Below are the code and all the weights of a small trained network. Each question names an input and a target symbol and asks about switching units off, where a switched-off unit gives its printed mean instead of its output.

import numpy as np


def w(rows, s, z=0):
    codes = np.array(rows[::2]) - 128.0
    scale = np.full(codes.shape[1], s)
    scale[-1] = z or s
    return codes * scale


def norm(h):
    return h / np.sqrt((h * h).mean(-1, keepdims=True) + 1e-5)


def f(y):
    return y / 2 * (1 + np.tanh(0.7978845608 * (y + 0.044715 * y**3)))


def softmax(a):
    e = np.exp(a - a.max(-1, keepdims=True))
    return e / e.sum(-1, keepdims=True)


def log_softmax(a):
    a = a - a.max(-1, keepdims=True)
    return a - np.log(np.exp(a).sum(-1, keepdims=True))


def net(x, mask):
    ids = ['Ψγεηθλμπω'.index(c) for c in x.split()]
    T = len(ids)
    res = E[ids] + P[:T]
    u = 0
    for l in range(2):
        q, k, v = (norm(res) @ M[l].T for M in (Q, K, V))
        z = softmax(np.where(np.tri(T) > 0, q @ k.T / 4**0.5, -1e9)) @ v
        res = res + np.where(mask[u], z, O[l][:, -1]) @ O[l][:, :-1]
        u += 1
        y = f(norm(res) @ A[l][:, :-1].T + A[l][:, -1])
        res = res + np.where(mask[u : u + 4], y, B[l][:, -1]) @ B[l][:, :-1]
        u += 4
    return log_softmax(norm(res)[-1] @ U[:, :-1].T + U[:, -1])


Q, K, V, O, A, B = {}, {}, {}, {}, {}, {}
E = w([
[128,116,103,73,108,179,21],'Ψ',
[140,159,145,161,3,203,209],'γ',
[72,123,147,109,53,93,138],'ε',
[113,87,171,95,142,213,101],'η',
[94,53,20,61,114,184,138],'θ',
[139,87,127,188,119,93,155],'λ',
[116,167,193,136,107,136,152],'μ',
[130,103,132,77,180,135,143],'π',
[126,78,158,197,116,141,155],'ω',
],0.012)
P = w([
[77,1,99,118,239,117,74],'0',
[75,97,106,141,250,149,77],'1',
[83,111,129,134,240,152,88],'2',
[91,115,147,119,226,166,94],'3',
[106,117,160,119,211,153,108],'4',
[120,117,176,114,189,156,101],'5',
[128,119,183,108,177,159,104],'6',
[142,120,189,97,164,157,115],'7',
[136,120,192,96,153,163,119],'8',
[126,110,183,106,146,171,118],'9',
],0.0047)
Q[0] = w([
[109,219,42,168,162,106,120],'0.h0',
[81,87,189,29,160,215,116],'0.h0',
[205,187,149,151,96,172,198],'0.h0',
[73,254,153,129,107,101,87],'0.h0',
],0.0079)
K[0] = w([
[64,43,93,140,221,144,44],'0.h0',
[120,231,142,14,84,163,216],'0.h0',
[214,93,155,110,171,141,151],'0.h0',
[97,188,180,74,167,108,2],'0.h0',
],0.0077)
V[0] = w([
[77,38,162,187,49,101,178],'0.h0',
[159,214,198,164,78,164,210],'0.h0',
[2,155,147,159,168,36,148],'0.h0',
[188,130,254,149,220,96,132],'0.h0',
],0.0049)
O[0] = w([
[71,152,160,146,157,118,228,251],'0.h0',
[72,211,49,189,15,117,115,113],'0.h0',
[115,106,174,77,149,104,141,190],'0.h0',
[87,254,101,100,243,219,86,137],'0.h0',
],0.0057,0.0029)
A[0] = w([
[113,65,18,120,161,86,158,146],'0.n0',
[3,101,82,139,137,118,79,255],'0.n1',
[188,133,149,160,167,230,128,32],'0.n2',
[123,109,110,56,79,117,31,191],'0.n3',
],0.0072,0.0036)
B[0] = w([
[155,254,18,100,85,150,100,167],'0.n0',
[203,104,193,103,134,151,194,254],'0.n1',
[71,11,46,21,185,60,187,145],'0.n2',
[78,112,159,173,143,118,246,199],'0.n3',
],0.0058,0.0053)
Q[1] = w([
[149,83,99,145,156,206,140],'1.h0',
[192,136,2,253,38,27,13],'1.h0',
[64,124,224,67,206,115,155],'1.h0',
[202,45,89,155,173,85,43],'1.h0',
],0.0077)
K[1] = w([
[184,128,106,67,79,234,92],'1.h0',
[101,27,126,178,254,93,30],'1.h0',
[106,172,160,67,40,139,208],'1.h0',
[148,89,118,54,234,70,106],'1.h0',
],0.0083)
V[1] = w([
[133,143,150,111,213,108,114],'1.h0',
[202,126,52,12,133,136,230],'1.h0',
[166,103,78,164,162,172,217],'1.h0',
[194,191,101,171,179,254,93],'1.h0',
],0.008)
O[1] = w([
[218,137,90,134,154,103,158,112],'1.h0',
[69,139,22,70,2,60,85,255],'1.h0',
[73,175,72,172,2,45,67,210],'1.h0',
[103,188,119,147,227,124,8,87],'1.h0',
],0.0068,0.0059)
A[1] = w([
[254,115,72,122,149,96,83,186],'1.n0',
[155,14,128,127,38,75,35,64],'1.n1',
[61,50,138,153,161,69,123,2],'1.n2',
[203,145,196,169,242,224,104,26],'1.n3',
],0.0079,0.004)
B[1] = w([
[152,148,157,206,82,164,150,198],'1.n0',
[113,170,197,95,133,93,89,253],'1.n1',
[67,130,144,165,156,131,81,124],'1.n2',
[139,233,155,63,250,89,161,203],'1.n3',
],0.012,0.0036)
U = w([
[139,64,158,86,86,158,246,135],'Ψ',
[194,108,237,125,95,181,12,74],'γ',
[75,22,86,64,188,201,48,60],'ε',
[21,63,67,197,185,126,108,139],'η',
[106,235,178,98,199,160,150,252],'θ',
[160,195,113,252,94,54,164,106],'λ',
[221,94,30,136,111,176,78,242],'μ',
[79,188,108,168,100,254,113,113],'π',
[72,161,11,3,82,45,59,86],'ω',
],0.0073,0.0032)

Each question gives the input, a string of symbols that net reads in full, and the target symbol t.
The units are the heads (4 rows each of Q, K, V and O) and the neurons (one row each of A and B). Each row of codes is followed by its name. A weight is (code - 128) times the scale printed after its matrix; where a second scale follows, it is the last column's (O, A, B and U).
mask holds one flag per unit, layer by layer, with each layer's heads first. A switched-off unit (its flag False) gives its mean, the last column of its rows in O or B, instead of its output. The means were averaged over made-up inputs and are rounded, as every weight is.
A unit's drop is (log p(t) with every unit on - log p(t) with that unit switched off) / (log p(t) with every unit on - log p(t) with every unit switched off).
The circuit of an input: a set's keep is (log p(t) with only the set's units on - log p(t) with every unit switched off) / (log p(t) with every unit on - log p(t) with every unit switched off). Starting from all 10 units, units are removed one at a time, each time the one whose removal leaves the highest keep (on an exact tie, the one counted first), for as long as the keep stays at least 0.8.
units of the circuit, in order: the units of the circuit, biggest drop first
most important unit: the unit with the biggest drop
k most important neurons: the k neurons with the biggest drops, biggest first
k most important neurons of layer l: the k neurons of layer l with the biggest drops, biggest first
drop of u: that unit's drop, to one decimal
input θ ω ω, target ω: most important unit => 1.h0
input ε μ γ μ γ, target π: units of the circuit, in order => (0.h0 1.h0 0.n3 1.n1)
input π η λ η π ε λ μ μ η, target θ: units of the circuit, in order => (1.h0 0.h0 1.n3)
input λ θ Ψ Ψ ε ε Ψ π θ λ, target ω: units of the circuit, in order => (0.n0 1.h0 1.n0)
input γ Ψ π ω μ ω π γ Ψ, target π: units of the circuit, in order => (0.h0 1.h0)
input λ θ μ π Ψ μ ω Ψ λ, target θ: units of the circuit, in order => (1.h0 0.h0)
input π Ψ Ψ, target γ: units of the circuit, in order => (0.h0 1.n0)
input λ π Ψ Ψ Ψ π μ θ π, target ω: units of the circuit, in order => (0.n0 1.h0)
input π γ λ, target ω: units of the circuit, in order => (1.h0 1.n0)
input Ψ π π π π γ, target ω: units of the circuit, in order => (0.n2 0.h0 1.h0)
input π Ψ π Ψ λ λ Ψ π π Ψ, target γ: units of the circuit, in order => (0.h0 1.n0 0.n0)
input γ π ε θ ε λ μ, target π: 2 most important neurons => (1.n1 1.n3)
input Ψ π Ψ Ψ Ψ π π, target μ: 2 most important neurons of layer 0 => (0.n2 0.n3)
input λ η Ψ λ γ Ψ λ, target η: most important neuron of layer 0 => (0.n1)
input ε γ π μ ε Ψ μ, target π: 2 most important neurons of layer 0 => (0.n3 0.n2)
input η π π ω Ψ π η, target ε: drop of 0.n2 => 1.4
input π ω π Ψ ω Ψ ω μ μ ω, target θ: drop of 0.h0 => 0.1
input ε π λ ε η, target Ψ: drop of 0.h0 => 0.2
input ω η λ η ω π, target μ: 4 most important neurons => (0.n2 1.n0 1.n3 1.n1)
input Ψ μ π π λ Ψ ε Ψ λ, target Ψ: most important unit => 0.h0
